Each row has a name. Each question is about the rows just above it.

Vub: [131 102 101  88  97 152 117 133]
lub: [167 187 160 110 158 120 155  92]
guk: [117 160 129 173 131  89 130 144]
niv: [139 185 140 158 139  97 138 125]
bag: [131 102 101  88  97 152  93 122]
viga: [121 149 113 166 113  96 111 152]
kuz: [140 102  87  88  78 157  75 120]
veso: [135 117  87 110  78 143 118 133]
pata: [152 110 113 167  89 168  86 102]
Sazed: [147 122 137  65 131 160 133  77]
After [167  89 168  86], its row goes on with
[102]
After [152 110 113 167], its row goes on with
[ 89 168  86 102]
The rest of the row after [113 166]:
[113  96 111 152]
Go on from [140 158 139  97 138] to the end of its row.
[125]

fotuk: [162  86 139 158 110 113 164 149 134 152  89 102 123 104 114 136 118 120
 108 150 124 169 110  97 131 145 112 125 114 129 163 111 102 147 115 154
  84]
petu: [117 148 158 134 128 109  79 128 112 159 163 138 145 124 135 127 137 135
 131 143 147 168 110 124 136 106  95 122 134 142 103 102 103 115 139 117
 134]
maz: [137 122 160 158 110 113 164 150  77 132 124 128 118 144 125 123 112 152
 145 157 136 100 128  99 138 108 133 142 130 114  75  71  91  89 130 106
 144]
rugi: [113 133 138 162 111 120  96 129 117 173 154 115 178  86 128 123 113 106
 100 103 148 154 128 141 136 122  66 108 123 146 171 126 115 143 115 153
  80]
bipa: [151 117 161 136 144  98 141 123  86 119  99 124 104 131 115 130 112 152
 144 159 148 110 134  96 123 117 137 148 139 127  90  65  93  92 129  95
 140]
kekid: [139 103 144 133 109  81 138 122 154 120 144 112 125 132 109 129 134 134
 126 158 111 130 110 109 126 122 169 126  93 104 119  99 103 120 124 113
 133]
After [158 110 113 164 149], its row goes on with
[134 152  89 102 123 104 114 136 118 120 108 150 124 169 110  97 131 145
 112 125 114 129 163 111 102 147 115 154  84]
After [112 152 145], its row goes on with
[157 136 100 128  99 138 108 133 142 130 114  75  71  91  89 130 106 144]
After [169 110], its row goes on with
[ 97 131 145 112 125 114 129 163 111 102 147 115 154  84]
The rest of the row after [123 112]:
[152 145 157 136 100 128  99 138 108 133 142 130 114  75  71  91  89 130
 106 144]
Go on from [115 154] to the end of its row.
[84]
After [147 168 110 124], its row goes on with
[136 106  95 122 134 142 103 102 103 115 139 117 134]
Go on from [169 126  93 104 119] to the end of its row.
[ 99 103 120 124 113 133]

Mozal: [159 156 116  99 142]
zoret: [126 132 141 130 125]
Kevo: [141 100 113 107  94]
vumot: [140 100 113 101  80]
ziki: [118  65  95 108  80]
Go on from [141 100 113] to the end of its row.
[107  94]
[118  65  95 108  80] is in which row?
ziki

sul: [108 138 146  93 128 134 122 111 105 144 102 123 154 114 150 187  89 114
 144 145 130 106 141 158 126 149 114]
Deg: [119 115 139 130 120 131 150 169 153 133 120 118  96 150 155 152 139 124
 125 127 163 159 134 145 149 149 135]
kuge: [115 108 143 143 126 129 151 182 164 134 135 123  84 159 149 125 155 136
 120 114 162 163 129 145 154 141 151]
mup: [102 133 134 102 117 129 141 138 124 144 109 112 135 128 157 194  95 117
 137 151 141 130 143 152 141 164 125]
povi: [103 137 143  96 124 131 129 121 110 145 105 119 148 118 153 192  89 114
 142 148 133 113 142 157 132 155 120]
gokik: [103 131 132 105 115 129 144 143 129 143 110 110 130 132 158 193  99 118
 135 151 144 136 142 151 142 164 126]
Daki: [116 109 145 142 126 130 149 179 164 134 132 123  85 159 151 125 154 135
 122 113 161 162 131 143 152 141 146]
zuko: [119 116 138 130 119 131 150 168 152 133 119 117  96 149 155 153 138 124
 125 129 163 159 135 145 148 149 135]
Lur: [106 127 129 109 113 129 149 151 136 142 111 109 121 138 159 190 108 119
 131 150 149 144 141 148 144 164 127]
nub: [116 109 144 142 126 130 149 180 165 134 132 123  85 159 151 125 154 136
 121 113 162 162 130 144 152 141 147]
Div: [116 140 146  91 133 138 112 101 106 144  96 128 160 112 148 180  89 117
 144 143 125 100 140 155 120 142 105]
zuza: [103 137 143  96 124 131 129 121 110 145 105 119 148 118 153 192  89 114
 142 148 151 149 140 147 145 163 128]
Go on from [105 144] to the end of its row.
[102 123 154 114 150 187  89 114 144 145 130 106 141 158 126 149 114]
Go on from [149 149] to the end of its row.
[135]

dinor: [156 115 105 148 114 114]
Lera: [177 150 212 149 114 114]
Vus: [146  67 105 147  58  58]
Pefu: [101 161 119  59  95  95]
After [59 95], its row goes on with
[95]
After [149 114], its row goes on with
[114]
After [115 105 148], its row goes on with
[114 114]
After [105 148], its row goes on with
[114 114]
Go on from [105 147] to the end of its row.
[58 58]

nufe: [172 131  88  97 146]
bimu: [103 214  73  78 161]
raguv: [160  62 169 182 132]
puf: [107 162 109 126 131]
Kedo: [135 111 142 166 139]
gepem: [119 107 130 174 122]
gilib: [103 215 142 149 123]
[160  62 169 182 132] is in which row?
raguv
The rest of the row after [103 214]:
[ 73  78 161]

Bude: [147 119 136 128  90 121  80 113 105  89 118 153  88 117 154 154 112 104
 146 104 126 166 127 104 146 158 131]
tuvod: [114  92 103 128 131 132 130 173  53 175 118  99 122 118  90  99 154 130
  93 165 130 125 132 150 104 117 130]
Sak: [119 137 129 132 129 141 130 123 202 121 144 127 116 171 144 116 124 128
 146 104 127 166 127 151 128 139 130]
miko: [130 149 114 128 153 133 130  96 108 168 117  99 137 138  78 106 132 114
 108 125 100 112 132 162 141 117 157]
nofi: [147 119 105  64  78  95 130 136 108 129 118  95  71 112 105 113  90 136
 108 121 102  98 104 150 183 150 141]
Raser: [131 152 113 103  95 160 124 123 132 168 142  94  71 118 102 113 114 122
 108 137 144 108 149 152 146 117 123]
The rest of the row after [95 71]:
[112 105 113  90 136 108 121 102  98 104 150 183 150 141]
After [146 104 127 166 127], its row goes on with
[151 128 139 130]

